Here is a tiny trained network, its code and every weight. The questions are about switching its units off for an input and a class, where a switched-off unit gives its printed mean instead of its output.

import numpy as np


def w(rows, s, z=0):
    codes = np.array(rows[::2]) - 128.0
    scale = np.full(codes.shape[1], s)
    scale[-1] = z or s
    return codes * scale


def f(y):
    return np.maximum(y, 0)


def log_softmax(a):
    a = a - a.max(-1, keepdims=True)
    return a - np.log(np.exp(a).sum(-1, keepdims=True))


def net(x, mask):
    res = np.array(x, float).reshape(1, 8) / 4 @ E
    y = f(res @ A[0][:, :-1].T + A[0][:, -1])
    res = res + np.where(mask, y, B[0][:, -1]) @ B[0][:, :-1]
    return log_softmax(res[-1] @ U[:, :-1].T + U[:, -1])


A, B = {}, {}
E = w([
[129,114,120,130,118,118,121,131,123],'x0',
[124,188,79,152,93,83,215,215,148],'x1',
[130,128,129,129,127,140,126,136,124],'x2',
[117,90,198,24,69,108,155,160,179],'x3',
[126,140,130,126,122,153,113,145,126],'x4',
[3,99,157,189,172,115,115,175,123],'x5',
[132,117,123,139,144,100,159,91,155],'x6',
[126,136,137,125,146,105,152,103,134],'x7',
],0.016)
A[0] = w([
[124,165,115,135,95,65,168,161,131,137],'neuron 1',
[21,72,201,106,124,122,142,179,204,13],'neuron 2',
[131,110,192,61,109,127,150,112,163,226],'neuron 3',
[250,202,27,140,152,154,110,72,85,254],'neuron 4',
[166,172,69,159,104,114,116,72,60,185],'neuron 5',
[135,105,164,126,131,195,86,119,149,129],'neuron 6',
[168,176,108,105,83,97,78,141,213,121],'neuron 7',
[117,136,130,174,144,97,122,121,95,113],'neuron 8',
[89,30,146,96,111,160,141,145,152,136],'neuron 9',
[159,169,108,64,11,129,220,157,170,128],'neuron 10',
[38,72,149,224,203,186,36,39,106,239],'neuron 11',
[193,80,216,107,112,157,84,63,130,231],'neuron 12',
[93,148,62,214,123,120,182,199,138,155],'neuron 13',
[103,148,126,176,157,157,125,155,89,110],'neuron 14',
],0.011,0.0059)
B[0] = w([
[138,146,129,123,153,139,163,159,106,181],'neuron 1',
[199,160,222,189,158,76,76,179,123,201],'neuron 2',
[112,83,149,121,90,157,96,112,143,202],'neuron 3',
[195,113,212,160,129,79,82,159,125,218],'neuron 4',
[195,152,151,135,152,125,93,125,103,179],'neuron 5',
[150,112,138,105,138,117,115,114,119,168],'neuron 6',
[138,127,136,118,86,166,149,133,122,169],'neuron 7',
[106,179,100,136,102,148,145,85,127,160],'neuron 8',
[133,135,137,139,84,141,83,152,157,181],'neuron 9',
[123,122,136,117,61,183,247,157,54,224],'neuron 10',
[47,88,132,192,59,145,154,66,50,254],'neuron 11',
[127,70,118,97,103,122,75,45,171,216],'neuron 12',
[121,205,105,189,198,106,181,145,154,214],'neuron 13',
[129,146,53,165,129,139,120,123,131,169],'neuron 14',
],0.013,0.026)
U = w([
[144,98,185,140,128,100,53,102,116,251],'0',
[114,96,124,139,88,166,179,112,58,163],'1',
[184,158,170,147,151,106,143,185,121,104],'2',
[101,172,54,158,190,109,141,126,133,33],'3',
[143,82,138,9,90,151,103,80,180,89],'4',
],0.016,0.0034)

Each question gives the input, the list of numbers given to net, and the class t.
The units are the neurons (one row each of A and B). Each row of codes is followed by its name. A weight is (code - 128) times the scale printed after its matrix; where a second scale follows, it is the last column's (A, B and U).
mask holds one flag per neuron, in row order. A switched-off neuron (its flag False) gives its mean, the last column of its row in B, instead of its output. The means were averaged over made-up inputs and are rounded, as every weight is.
A unit's drop is (log p(t) with every unit on - log p(t) with that unit switched off) / (log p(t) with every unit on - log p(t) with every unit switched off).
The circuit of an input: a set's keep is (log p(t) with only the set's units on - log p(t) with every unit switched off) / (log p(t) with every unit on - log p(t) with every unit switched off). Starting from the 12 units with the biggest drops (on a tie, the unit counted first), units are removed one at a time, each time the one whose removal leaves the highest keep (on an exact tie, the one counted first), for as long as the keep stays at least 0.8.
circuit, biggest first: the units of the circuit, biggest drop first
unit that matters most: the unit with the biggest drop
top k neurons: the k neurons with the biggest drops, biggest first
drop of u: that unit's drop, to one decimal
input [5,3,8,-7,8,5,-1,0], class 3: circuit, biggest first	neuron 13
input [-8,1,1,1,-4,3,-5,5], class 2: top 2 neurons	neuron 12; neuron 11
input [-7,-6,3,1,-3,-1,-7,-7], class 4: top 2 neurons	neuron 2; neuron 12
input [3,0,-6,-2,-3,-8,-1,-7], class 0: top 3 neurons	neuron 4; neuron 13; neuron 12
input [-4,2,5,-5,0,3,4,-7], class 3: top 2 neurons	neuron 13; neuron 10
input [6,7,8,8,3,2,-3,-4], class 2: top 2 neurons	neuron 2; neuron 11
input [0,6,4,-2,-5,1,-3,8], class 3: top 2 neurons	neuron 2; neuron 13
input [-4,8,-8,-3,0,0,1,4], class 2: top 2 neurons	neuron 11; neuron 4
input [4,-8,6,0,8,8,-5,-8], class 1: top 2 neurons	neuron 11; neuron 4
input [-1,6,4,0,-1,7,-6,5], class 3: top 3 neurons	neuron 4; neuron 13; neuron 14
input [-3,-8,6,-5,0,5,-2,8], class 1: drop of neuron 11	1.4
input [-8,-6,6,-2,1,6,8,-3], class 1: drop of neuron 11	8.2
input [2,0,4,7,-2,-3,-6,-4], class 4: drop of neuron 11	0.9
input [-7,2,7,-6,1,6,-3,0], class 3: unit that matters most	neuron 13
input [2,-6,-3,0,3,8,-6,-1], class 1: top 2 neurons	neuron 11; neuron 4
